Below is a small trained network, with its code and all its weights. Each question gives an input and a class and asks what happens when units are switched off, that is, made to give their printed mean instead of their output.

import numpy as np


def w(rows, s, z=0):
    codes = np.array(rows[::2]) - 128.0
    scale = np.full(codes.shape[1], s)
    scale[-1] = z or s
    return codes * scale


def f(y):
    return y / 2 * (1 + np.tanh(0.7978845608 * (y + 0.044715 * y**3)))


def log_softmax(a):
    a = a - a.max(-1, keepdims=True)
    return a - np.log(np.exp(a).sum(-1, keepdims=True))


def net(x, mask):
    res = np.array(x, float).reshape(1, 5) / 4 @ E
    y = f(res @ A[0][:, :-1].T + A[0][:, -1])
    res = res + np.where(mask, y, B[0][:, -1]) @ B[0][:, :-1]
    return log_softmax(res[-1] @ U[:, :-1].T + U[:, -1])


A, B = {}, {}
E = w([
[63,90,59,123,80,150,30,134,148],'x0',
[125,76,135,145,206,149,80,169,211],'x1',
[105,135,106,113,147,238,248,98,95],'x2',
[102,150,180,12,123,54,128,149,152],'x3',
[104,199,122,162,133,124,154,190,165],'x4',
],0.013)
A[0] = w([
[73,115,204,42,67,96,161,98,171,231],'n1',
[26,103,148,107,110,172,92,57,59,246],'n2',
[47,55,81,86,127,73,70,95,122,141],'n3',
[177,121,101,80,14,131,72,90,53,181],'n4',
[109,158,164,44,182,88,105,120,203,186],'n5',
[111,156,182,112,135,114,69,186,169,232],'n6',
[115,133,63,155,166,232,169,116,146,176],'n7',
[228,136,174,123,254,197,165,55,47,157],'n8',
[179,67,49,130,195,174,166,122,184,203],'n9',
[156,221,232,76,55,116,221,121,53,162],'n10',
[172,108,57,211,152,157,59,118,158,255],'n11',
],0.0087,0.0043)
B[0] = w([
[193,97,44,7,178,207,144,65,129,215],'n1',
[122,128,136,18,76,137,178,148,93,217],'n2',
[194,87,155,91,91,98,133,185,158,221],'n3',
[230,88,169,83,52,102,85,71,77,225],'n4',
[144,98,77,133,203,187,62,123,198,212],'n5',
[150,111,90,127,151,140,11,155,173,209],'n6',
[84,207,133,189,94,202,232,188,140,234],'n7',
[58,46,171,205,155,117,243,21,160,244],'n8',
[61,84,164,75,103,181,163,182,173,215],'n9',
[150,220,43,178,215,60,177,1,91,252],'n10',
[133,142,218,243,63,110,124,203,114,245],'n11',
],0.0082,0.014)
U = w([
[133,80,83,106,212,130,83,150,197,157],'0',
[54,166,104,178,42,186,161,216,126,102],'1',
[154,50,132,58,113,129,159,108,87,14],'2',
[121,94,217,220,164,70,54,200,189,103],'3',
[155,73,144,164,6,104,76,99,61,251],'4',
[144,185,85,158,184,100,183,50,50,171],'5',
[109,161,75,124,98,127,109,161,132,41],'6',
[57,29,212,163,162,148,193,91,156,202],'7',
],0.011,0.0023)

Each question gives the input, the list of numbers given to net, and the class t.
The units are the neurons (one row each of A and B). Each row of codes is followed by its name. A weight is (code - 128) times the scale printed after its matrix; where a second scale follows, it is the last column's (A, B and U).
mask holds one flag per neuron, in row order. A switched-off neuron (its flag False) gives its mean, the last column of its row in B, instead of its output. The means were averaged over made-up inputs and are rounded, as every weight is.
A unit's drop is (log p(t) with every unit on - log p(t) with that unit switched off) / (log p(t) with every unit on - log p(t) with every unit switched off).
The circuit of an input: a set's keep is (log p(t) with only the set's units on - log p(t) with every unit switched off) / (log p(t) with every unit on - log p(t) with every unit switched off). Starting from all 11 units, units are removed one at a time, each time the one whose removal leaves the highest keep (on an exact tie, the one counted first), for as long as the keep stays at least 0.8.
circuit, biggest first: the units of the circuit, biggest drop first
top k neurons: the k neurons with the biggest drops, biggest first
drop of u: that unit's drop, to one decimal
input [-4,-3,-7,0,-3], class 5: circuit, biggest first	[n11, n9]
input [0,0,-4,7,-6], class 0: circuit, biggest first	[n5]
input [1,-1,3,7,8], class 5: top 2 neurons	[n10, n9]
input [3,-4,1,2,2], class 5: top 4 neurons	[n9, n3, n10, n11]
input [8,-5,6,7,6], class 2: top 2 neurons	[n2, n1]
input [3,5,8,7,8], class 0: top 3 neurons	[n5, n11, n1]
input [2,6,3,-8,-5], class 1: top 2 neurons	[n7, n11]
input [4,-6,-8,5,-7], class 2: top 2 neurons	[n1, n11]
input [1,-5,-4,6,5], class 0: top 2 neurons	[n6, n5]
input [-3,3,5,8,-8], class 5: top 2 neurons	[n10, n1]
input [-4,-4,0,-8,1], class 7: top 2 neurons	[n8, n1]
input [-1,-8,-7,4,-2], class 5: drop of n10	2.2
input [2,-1,-3,-5,2], class 3: drop of n4	0.2
input [-3,2,5,5,7], class 5: drop of n11	0.0
input [3,-4,-7,4,0], class 0: drop of n11	0.5
input [-2,2,0,1,7], class 0: top neuron	[n11]
